Small tables with named rows and columns. After each table, cells are looked up by row and column.

Table kigagu
	tapage	gov	nef	golokaz	guv	novita	defo	medag	rasik
rek	27	86	230	158	159	120	168	67	210
gis	52	108	177	157	156	141	118	120	144
bokinub	74	88	188	166	151	135	126	110	136
bopi	65	103	168	195	142	127	126	131	185
dididog	130	108	105	79	108	108	115	93	118
dafase	65	85	226	254	156	203	129	144	142
nufifo	151	104	79	119	119	78	93	164	113
vofik	89	32	163	135	145	124	126	103	138
sadudo	90	151	152	161	120	117	125	126	104

nufifo, tapage: 151
dididog, guv: 108
sadudo, novita: 117
dafase, golokaz: 254
rek, medag: 67
bokinub, novita: 135
gis, nef: 177

siposal.csv
,luvifod,tamogos,teso,midibi,deg,dufat,bemi,kir,tosa,zavud
pelis,-38,-16,-59,-47,-12,-26,2,34,-4,-47
sefo,-44,18,-34,-37,10,-16,-10,-50,-46,-37
nokebe,15,-43,-20,-25,-24,0,-11,33,13,-25
lel,30,-10,-18,-7,52,32,-7,-28,1,-7
sonu,-64,-17,-9,-16,-79,-60,-45,-43,-21,-16
zeg,8,-47,-10,36,9,-16,-33,-30,18,36
viz,-15,1,7,2,-4,-8,-38,-86,-24,2
tifes,6,13,24,-54,-49,22,-33,-55,-25,-54
dedeveb,11,-15,-27,-18,15,15,-14,1,33,-18
rabalim,20,-7,-22,-22,34,26,-6,-15,2,-22

What is the midibi of dedeveb in siposal?
-18
What is the dufat of lel in siposal?
32
What is the luvifod of nokebe in siposal?
15
What is the teso of dedeveb in siposal?
-27
What is the tosa of dedeveb in siposal?
33
What is the deg of pelis in siposal?
-12
What is the luvifod of sonu in siposal?
-64
What is the kir of sonu in siposal?
-43
What is the teso of lel in siposal?
-18
What is the kir of rabalim in siposal?
-15
What is the dufat of rabalim in siposal?
26
What is the zavud of sefo in siposal?
-37
What is the deg of zeg in siposal?
9
What is the tosa of rabalim in siposal?
2

zopo:
cols = dal, ketorim, meka, vedenu, vuri, fotokod
tipig: [129, 151, 15, 124, 159, 5]
lerifi: [180, 179, 48, 171, 181, 28]
nav: [100, 128, 44, 104, 135, 42]
timo: [121, 140, 44, 152, 142, 30]
gadazi: [124, 151, 60, 118, 149, 61]
dezimip: [93, 94, 96, 98, 96, 95]
lizan: [125, 117, 53, 93, 127, 54]
giru: [65, 152, 14, 128, 156, 18]
keti: [87, 80, 79, 60, 85, 81]
tosar: [119, 102, 90, 119, 102, 93]
dobemut: [126, 208, 20, 202, 202, 16]
fur: [32, 64, 75, 51, 69, 88]
torofa: [124, 106, 78, 94, 113, 73]

What is the vuri of dobemut in zopo? 202
What is the vuri of nav in zopo? 135
What is the vuri of keti in zopo? 85
What is the meka of tosar in zopo? 90
What is the ketorim of fur in zopo? 64
What is the vedenu of nav in zopo? 104
What is the ketorim of dezimip in zopo? 94
What is the fotokod of nav in zopo? 42
What is the ketorim of keti in zopo? 80
What is the fotokod of tipig in zopo? 5
What is the dal of timo in zopo? 121
What is the vuri of timo in zopo? 142
What is the vuri of dezimip in zopo? 96
What is the vuri of tipig in zopo? 159
What is the vedenu of lerifi in zopo? 171
What is the dal of keti in zopo? 87
What is the vedenu of tipig in zopo? 124
What is the vedenu of tosar in zopo? 119
What is the vedenu of torofa in zopo? 94
What is the vedenu of timo in zopo? 152

lolag =
         nesasop  puzas  soreze
mel          368    549     500
fif          677    672     548
vos          888    367     670
rig            4    521     488
rasev        426    796     525
fefani       596    529     661
kol          357    747     855
fes          853    640     644
dib          618    235     347
fufosoz      638    837     717
dar          528    917     417

vos, nesasop -> 888
fes, puzas -> 640
fufosoz, soreze -> 717
fes, nesasop -> 853
dar, puzas -> 917
fefani, soreze -> 661
mel, soreze -> 500
fefani, nesasop -> 596
kol, puzas -> 747
fif, soreze -> 548
rasev, puzas -> 796
fes, soreze -> 644
kol, nesasop -> 357
rasev, soreze -> 525
mel, puzas -> 549
fif, nesasop -> 677
rasev, nesasop -> 426
vos, soreze -> 670
fufosoz, puzas -> 837
mel, nesasop -> 368
Row with the largest puzas: dar

Table zilogir
fields: suv, fufoz, tene, tur, dulezi, godu, bas, gor, niki
pader: [-0.276, 0.783, 0.214, 0.015, 0.765, -0.227, 0.152, 0.506, 0.671]
nofev: [-0.162, 0.878, -0.452, -0.115, 0.601, -0.186, -0.172, 0.395, 0.006]
neveme: [-0.455, 0.956, 0.181, 0.044, 0.838, -0.102, 0.233, 0.562, 0.313]
zer: [-0.471, 0.956, -0.219, -0.129, 0.701, 0.079, -0.659, -0.011, 0.210]
gel: [-0.097, 0.373, 0.714, 0.246, 0.692, -0.060, 0.314, 0.377, 0.492]

neveme, dulezi: 0.838
nofev, tur: -0.115
pader, suv: -0.276
gel, niki: 0.492
neveme, bas: 0.233
gel, tur: 0.246
nofev, niki: 0.006

Table noz
	bufi	vam	buf	muk	niz	duzup	dof	boro	tifebi
bag	-0.49	0.24	-0.12	-0.42	-0.18	0.33	-0.71	0.00	0.21
bepodul	0.20	0.14	0.64	-0.01	0.13	-0.02	0.07	0.50	-0.21
lidu	-0.03	-0.22	-0.22	-0.10	0.18	-0.90	0.15	-0.03	-0.29
vop	0.15	-0.14	-0.05	0.39	-0.13	-0.27	-0.12	-0.06	-0.11
fud	0.32	-0.46	0.16	0.49	-0.14	-0.06	-0.46	-0.15	0.23
zoz	0.21	-0.38	-0.17	-0.60	0.04	0.33	-0.22	-0.12	-0.19
divare	0.07	-0.20	-0.12	0.07	-0.54	0.05	0.12	-0.02	0.20
nuno	-0.21	-0.51	-0.24	-0.32	0.28	-0.65	-0.10	0.30	-0.41
simut	0.61	0.10	-0.05	0.18	-0.04	-0.13	0.10	0.82	-0.22
pok	-0.01	-0.01	-0.09	-0.44	-0.10	-0.62	-0.29	-0.18	0.10
tebek	-0.88	-0.44	-0.10	-0.08	0.02	-0.07	0.11	-0.08	0.15
dakago	0.14	0.25	0.38	0.28	0.38	-0.01	-0.30	-0.05	0.08
bifa	-0.24	-0.35	0.05	-0.26	0.29	-0.97	-0.18	0.04	0.23

vop, niz -> -0.13
simut, buf -> -0.05
fud, dof -> -0.46
bifa, bufi -> -0.24
bifa, niz -> 0.29
zoz, bufi -> 0.21

